Below is a small trained network, with its code and all its weights. Each question gives an input and a target symbol and asks what happens when units are switched off, that is, made to give their printed mean instead of their output.

import numpy as np


def w(rows, s, z=0):
    codes = np.array(rows[::2]) - 128.0
    scale = np.full(codes.shape[1], s)
    scale[-1] = z or s
    return codes * scale


def norm(h):
    return h / np.sqrt((h * h).mean(-1, keepdims=True) + 1e-5)


def f(y):
    return y / 2 * (1 + np.tanh(0.7978845608 * (y + 0.044715 * y**3)))


def softmax(a):
    e = np.exp(a - a.max(-1, keepdims=True))
    return e / e.sum(-1, keepdims=True)


def log_softmax(a):
    a = a - a.max(-1, keepdims=True)
    return a - np.log(np.exp(a).sum(-1, keepdims=True))


def net(x, mask):
    ids = ['γδεζηλμξπτφψ'.index(c) for c in x.split()]
    T = len(ids)
    res = E[ids] + P[:T]
    r = norm(res)
    for j in range(2):
        rows = slice(3 * j, 3 * j + 3)
        q, k, v = (r @ M[0][rows].T for M in (Q, K, V))
        z = softmax(np.where(np.tri(T) > 0, q @ k.T / 3**0.5, -1e9)) @ v
        o = O[0][rows]
        res = res + np.where(mask[j], z, o[:, -1]) @ o[:, :-1]
    y = f(norm(res) @ A[0][:, :-1].T + A[0][:, -1])
    res = res + np.where(mask[2:6], y, B[0][:, -1]) @ B[0][:, :-1]
    return log_softmax(norm(res)[-1] @ U[:, :-1].T + U[:, -1])


Q, K, V, O, A, B = {}, {}, {}, {}, {}, {}
E = w([
[19,163,63,63,143],'γ',
[159,141,37,76,71],'δ',
[77,140,122,140,25],'ε',
[167,182,145,66,139],'ζ',
[181,92,199,193,224],'η',
[143,117,116,175,237],'λ',
[130,102,124,136,216],'μ',
[162,85,130,129,200],'ξ',
[169,142,165,101,44],'π',
[151,125,91,98,119],'τ',
[255,99,14,108,59],'φ',
[113,232,75,220,136],'ψ',
],0.016)
P = w([
[66,242,119,255,75],'0',
[111,141,66,89,55],'1',
[111,118,93,77,68],'2',
[102,119,129,111,96],'3',
[98,113,151,119,110],'4',
[88,117,164,120,116],'5',
[79,122,183,132,124],'6',
[68,135,179,130,116],'7',
[93,199,102,215,132],'8',
],0.0047)
Q[0] = w([
[5,92,108,99,136],'H0',
[107,106,125,110,208],'H0',
[58,149,109,182,178],'H0',
[48,143,223,184,61],'H1',
[138,71,119,108,135],'H1',
[140,158,190,140,122],'H1',
],0.023)
K[0] = w([
[3,63,122,120,144],'H0',
[151,67,95,102,177],'H0',
[109,153,67,220,154],'H0',
[185,106,35,183,142],'H1',
[127,67,138,94,122],'H1',
[171,151,145,154,142],'H1',
],0.022)
V[0] = w([
[26,218,141,42,214],'H0',
[80,92,162,116,97],'H0',
[215,222,161,78,80],'H0',
[216,92,18,179,189],'H1',
[51,181,84,71,178],'H1',
[30,4,68,198,91],'H1',
],0.012)
O[0] = w([
[5,124,87,198,173,60],'H0',
[164,156,151,184,91,94],'H0',
[122,140,182,153,185,254],'H0',
[85,110,171,55,103,122],'H1',
[89,110,138,152,227,152],'H1',
[101,31,34,152,13,109],'H1',
],0.012,0.0064)
A[0] = w([
[190,70,180,130,177,162],'N0',
[98,148,37,105,166,118],'N1',
[123,67,111,164,4,254],'N2',
[176,100,103,86,131,70],'N3',
],0.019,0.0016)
B[0] = w([
[119,59,146,196,78,191],'N0',
[171,121,156,130,56,181],'N1',
[143,143,3,182,245,245],'N2',
[64,171,137,101,160,182],'N3',
],0.017,0.012)
U = w([
[142,38,108,175,129,55],'γ',
[68,186,150,53,129,107],'δ',
[162,147,36,199,175,230],'ε',
[121,194,182,139,251,99],'ζ',
[115,106,143,149,112,36],'η',
[89,111,102,92,64,68],'λ',
[5,81,81,148,84,43],'μ',
[68,106,105,68,204,1],'ξ',
[233,167,164,189,101,74],'π',
[56,60,201,131,167,38],'τ',
[222,95,157,36,156,189],'φ',
[73,202,187,182,68,219],'ψ',
],0.015,0.0031)

Each question gives the input, a string of symbols that net reads in full, and the target symbol t.
The units are the heads (3 rows each of Q, K, V and O) and the neurons (one row each of A and B). Each row of codes is followed by its name. A weight is (code - 128) times the scale printed after its matrix; where a second scale follows, it is the last column's (O, A, B and U).
mask holds one flag per unit, heads first, then neurons. A switched-off unit (its flag False) gives its mean, the last column of its rows in O or B, instead of its output. The means were averaged over made-up inputs and are rounded, as every weight is.
A unit's drop is (log p(t) with every unit on - log p(t) with that unit switched off) / (log p(t) with every unit on - log p(t) with every unit switched off).
The circuit of an input: a set's keep is (log p(t) with only the set's units on - log p(t) with every unit switched off) / (log p(t) with every unit on - log p(t) with every unit switched off). Starting from all 6 units, units are removed one at a time, each time the one whose removal leaves the highest keep (on an exact tie, the one counted first), for as long as the keep stays at least 0.8.
units of the circuit, in order: the units of the circuit, biggest drop first
unit that matters most: the unit with the biggest drop
k most important neurons: the k neurons with the biggest drops, biggest first
which heads matter: for each layer, one digit per head in row order, 1 if its drop is at least 0.15 and else 0, layers parted by /
drop when u is switched off: that unit's drop, to one decimal
input γ ψ φ φ, target γ: units of the circuit, in order -> (H1, N0, N2)
input π τ λ, target π: unit that matters most -> N1
input δ π ξ, target π: 2 most important neurons -> (N2, N0)
input μ φ φ τ, target τ: which heads matter -> 00
input φ τ φ π, target φ: which heads matter -> 11
input ε φ δ γ δ λ μ, target γ: which heads matter -> 01
input γ ψ ξ φ μ φ ξ, target γ: which heads matter -> 01
input φ τ φ ξ φ ζ π δ, target π: which heads matter -> 00
input φ η φ η γ δ, target γ: 2 most important neurons -> (N2, N1)
input φ φ π τ, target π: units of the circuit, in order -> (H1, N2)
input φ π δ μ, target π: units of the circuit, in order -> (N1, H1, N2, H0)
input τ τ ε τ π μ ψ ψ ξ, target π: units of the circuit, in order -> (N2, H1)
input φ φ μ δ, target δ: 2 most important neurons -> (N2, N3)
input ψ φ ψ ψ φ λ, target λ: most important neuron -> (N2)
input ε δ ε μ ψ ε γ δ π, target π: 2 most important neurons -> (N3, N0)
input τ ξ φ ψ φ, target φ: drop when H0 is switched off -> 0.9
input ψ τ φ τ φ φ ψ ζ ψ, target ψ: drop when N1 is switched off -> 0.3
input φ ψ μ ζ μ, target ζ: drop when N2 is switched off -> 0.1
